Each row is followed by its class. Each block has new classes.
[-47,1,-21,12,4,5,-23,-5,20,-11,-19,3,4,-10,4,-17,10,-23]
M
[-9,-12,20,0,-3,0,4,6,15,-2,-7,-14,3,21,-6,-13,25,-38]
R
[17,-18,29,0,-8,2,-2,10,-1,-4,16,4,5,19,-9,-38,7,-37]
R
[-18,-7,-23,30,2,11,15,44,-16,-9,-2,2,2,3,6,-8,3,-3]
G
[2,4,-5,8,23,18,12,29,1,13,-5,19,-11,1,17,-5,11,10]
J
[46,-1,-2,7,-1,15,-9,3,-8,-4,8,-70,-9,14,6,-28,-13,-17]
T
[15,-2,-4,-26,27,44,3,25,11,11,-5,18,-9,-35,26,-11,12,-24]
J
[1,10,-1,-20,39,6,17,20,4,33,-5,4,-7,-2,6,-11,4,-13]
J
[19,-26,-2,26,11,6,-1,20,-10,-1,4,-30,19,15,15,-32,9,-70]
R
[-6,-40,5,15,30,18,4,8,10,1,-6,-39,3,20,19,-17,23,-34]
R
[12,-20,5,11,-19,-9,9,26,-23,6,17,-14,9,15,-7,-8,4,10]
R
[3,0,-9,-15,42,27,2,23,-18,14,11,5,-7,-24,2,-8,8,-28]
J
[19,-42,-3,0,-23,13,-5,18,-13,-44,2,-19,10,22,21,1,35,-69]
R
[-5,-11,-26,14,7,4,6,0,30,7,4,0,0,-5,10,-7,8,-31]
M
[12,-8,2,-4,1,7,1,-33,15,-4,3,9,-9,8,-6,-5,-6,8]
T
[4,-5,-20,13,37,18,24,64,-32,27,1,-5,0,-6,13,-11,5,-36]
R
[-17,-22,11,-2,16,13,-21,-18,1,-16,9,10,-7,6,-11,-20,28,-34]
T
[2,-2,-2,-2,36,10,11,-5,39,33,-23,11,2,0,17,-4,-3,-36]
M
[30,-18,-12,-16,7,39,9,23,-8,-7,1,20,-8,12,20,14,0,-62]
R
[11,-15,9,32,9,0,6,-1,9,3,18,1,-16,4,1,-28,-4,-18]
T
[-21,-9,-2,9,43,17,1,-24,21,25,-6,8,-1,-5,6,-28,0,-42]
M
[-1,13,-39,12,19,2,4,2,14,17,-33,3,-1,-5,16,-7,-36,-1]
M
[14,-8,-17,1,37,33,9,34,-30,11,-2,23,-12,-1,16,24,13,-10]
J
[-25,-6,-34,7,16,22,-13,21,-2,-18,-19,-13,0,-17,22,5,32,-33]
M
[-43,-1,-20,17,-3,6,10,9,-14,22,-14,9,6,-18,12,-14,9,-11]
M
[17,-6,27,30,-13,-8,7,6,-30,-1,27,-24,3,19,-1,-37,-18,-27]
R
[-23,-2,-29,19,48,6,11,7,15,22,-32,5,2,-23,11,3,18,-15]
M
[-5,-4,-27,6,9,26,9,19,14,11,-11,-20,5,9,-3,-9,-3,0]
M
[0,-21,-23,-5,41,18,9,12,8,16,-2,20,0,5,20,4,44,-42]
M
[10,-21,25,21,20,5,-5,1,-5,10,13,-7,3,19,-8,-46,-18,-11]
T
[-10,-4,4,5,14,4,-16,-38,24,3,-19,-3,-12,6,7,-36,3,-54]
Z
[53,-19,23,-5,7,10,-5,26,-37,-12,4,-28,-5,25,15,0,50,-65]
R
[1,2,4,13,33,18,-11,-6,17,-10,3,18,-10,2,-3,-40,-6,-27]
T
[2,-5,0,-6,-2,14,12,33,8,-13,-11,11,-7,4,4,4,-28,1]
J
[6,16,-2,-8,36,-2,12,28,-4,12,-14,6,-12,6,12,-6,6,-14]
J
[-16,15,-23,-8,22,21,-22,-9,5,17,-19,-15,-9,-15,7,-14,25,-77]
M
[10,-7,2,-4,18,9,-15,4,6,17,1,-4,-11,13,2,-16,3,-28]
J
[2,-5,-43,-11,2,16,-22,2,38,-37,-20,20,-8,-13,23,40,-9,-62]
M
[10,10,-11,-12,12,16,5,6,-17,3,2,12,-8,10,2,-6,-11,7]
T
[8,1,12,-17,39,14,3,25,-14,5,-8,5,-3,3,5,3,10,-9]
J
[13,-19,-6,19,-1,7,-10,22,1,25,48,-2,11,2,11,15,-6,0]
G
[-3,7,-9,19,-1,17,-17,15,-24,-25,1,-18,-7,5,4,-24,-5,-59]
R
[15,-12,1,-14,25,9,2,24,-13,4,7,18,-16,-1,13,9,10,-21]
J
[16,-3,21,26,10,-20,1,29,-50,17,-15,-22,13,2,-2,-16,5,-7]
R
[5,9,-8,21,22,2,2,-9,5,13,14,-3,12,13,1,-33,-12,-34]
T
[-21,-5,13,12,2,24,-21,-18,20,-20,3,16,-2,15,19,-55,14,-33]
Z
[21,10,6,10,14,0,8,15,-16,10,-1,16,-7,-5,7,-14,-5,-21]
T
[55,-9,4,9,25,21,4,-1,2,-4,2,12,-9,3,12,-8,-2,-25]
T
[15,10,14,16,26,-7,19,-15,-4,39,12,0,6,6,-15,-33,-16,-18]
T
[1,-42,23,6,38,30,-8,6,-20,0,34,19,-2,17,-4,-64,33,-34]
R

Each row is followed by its class.
[-12,8,17,-8,-4,11,-2,-23,-1,-1,23,-13,11,14,-5,3,12,-10]
j322
[-1,5,9,-28,-19,6,-5,2,4,-14,22,1,11,-6,-8,6,4,12]
j322
[7,4,1,-19,11,11,1,20,-1,-12,35,3,-4,-4,-22,-38,-1,-6]
j454
[-25,-1,-2,-2,-10,30,-13,17,-6,-3,63,-21,9,-39,-1,-4,8,13]
j454
[-22,-16,16,-17,-11,3,4,-6,-5,-18,16,2,11,-16,-8,24,5,-9]
j322
[-4,-3,-16,-24,-35,-6,-24,18,20,12,6,-1,16,-48,19,29,25,11]
j454
[56,2,19,-2,-1,-5,-6,-20,-6,-19,-23,0,7,32,13,-46,-15,-10]
J151
[37,14,-3,-16,-10,1,3,20,8,1,-7,-5,13,-7,0,-3,-35,-5]
J458
[4,10,16,-23,-2,-10,0,11,-2,-9,33,-1,7,5,-7,-15,2,-26]
j322
[4,21,17,-37,-21,-14,1,5,12,-12,-8,3,30,-31,-1,-8,3,-27]
J168
[-30,13,-5,3,1,37,4,3,-2,-7,42,-7,4,-2,-24,-13,-2,15]
j454
[-32,14,-5,18,1,37,-35,-6,-18,-14,36,-1,28,9,36,-25,40,2]
j454

Each row is followed by its class. Each block has new classes.
[-32,-1,4,-52,12,-36,13,0,31,4,-16,-7,-37,3,-37,-31,-24,8]
H
[9,9,-6,1,1,6,8,-35,13,16,-10,-21,12,9,30,31,1,25]
C
[24,2,6,-43,-6,-1,12,-18,6,0,-65,-21,30,32,4,21,-30,-10]
C
[-48,11,25,-93,-28,33,-15,-80,18,39,-93,-18,-14,37,-45,5,-39,-12]
H
[-22,-5,-31,-43,14,11,-18,-35,-11,-1,-118,4,12,45,2,-5,0,13]
P
[-12,-13,-7,16,-18,4,-17,-44,7,24,27,-13,-8,-17,0,-7,16,-14]
P
[-24,3,-18,-56,9,1,-26,-8,8,-13,-61,-17,3,20,-15,-28,1,1]
P
[-37,-10,0,-66,22,-15,-12,19,4,-8,-43,-5,2,0,-19,0,-23,7]
H
[-24,-2,24,-44,-11,-3,22,7,11,2,-3,-4,8,-11,-59,-16,-29,30]
H
[-2,-4,-6,-11,14,-1,9,-13,25,-36,-62,-17,-2,20,43,-16,-26,32]
C
[19,-14,-9,-60,-2,-10,-16,-28,-12,8,-76,-15,11,-13,9,-9,11,17]
P
[-7,-4,13,-5,-4,-6,7,-2,15,25,30,-5,9,-37,-45,-7,-55,24]
H
[1,1,21,75,2,-10,-5,7,22,48,72,-9,-17,-32,-27,-1,-37,2]
H
[-3,-1,-17,-15,-35,9,14,-2,-8,-35,-41,-15,2,28,35,18,-31,-3]
C
[-2,-8,27,41,13,-8,9,29,-10,-25,38,11,-7,-22,-6,-14,-8,14]
F
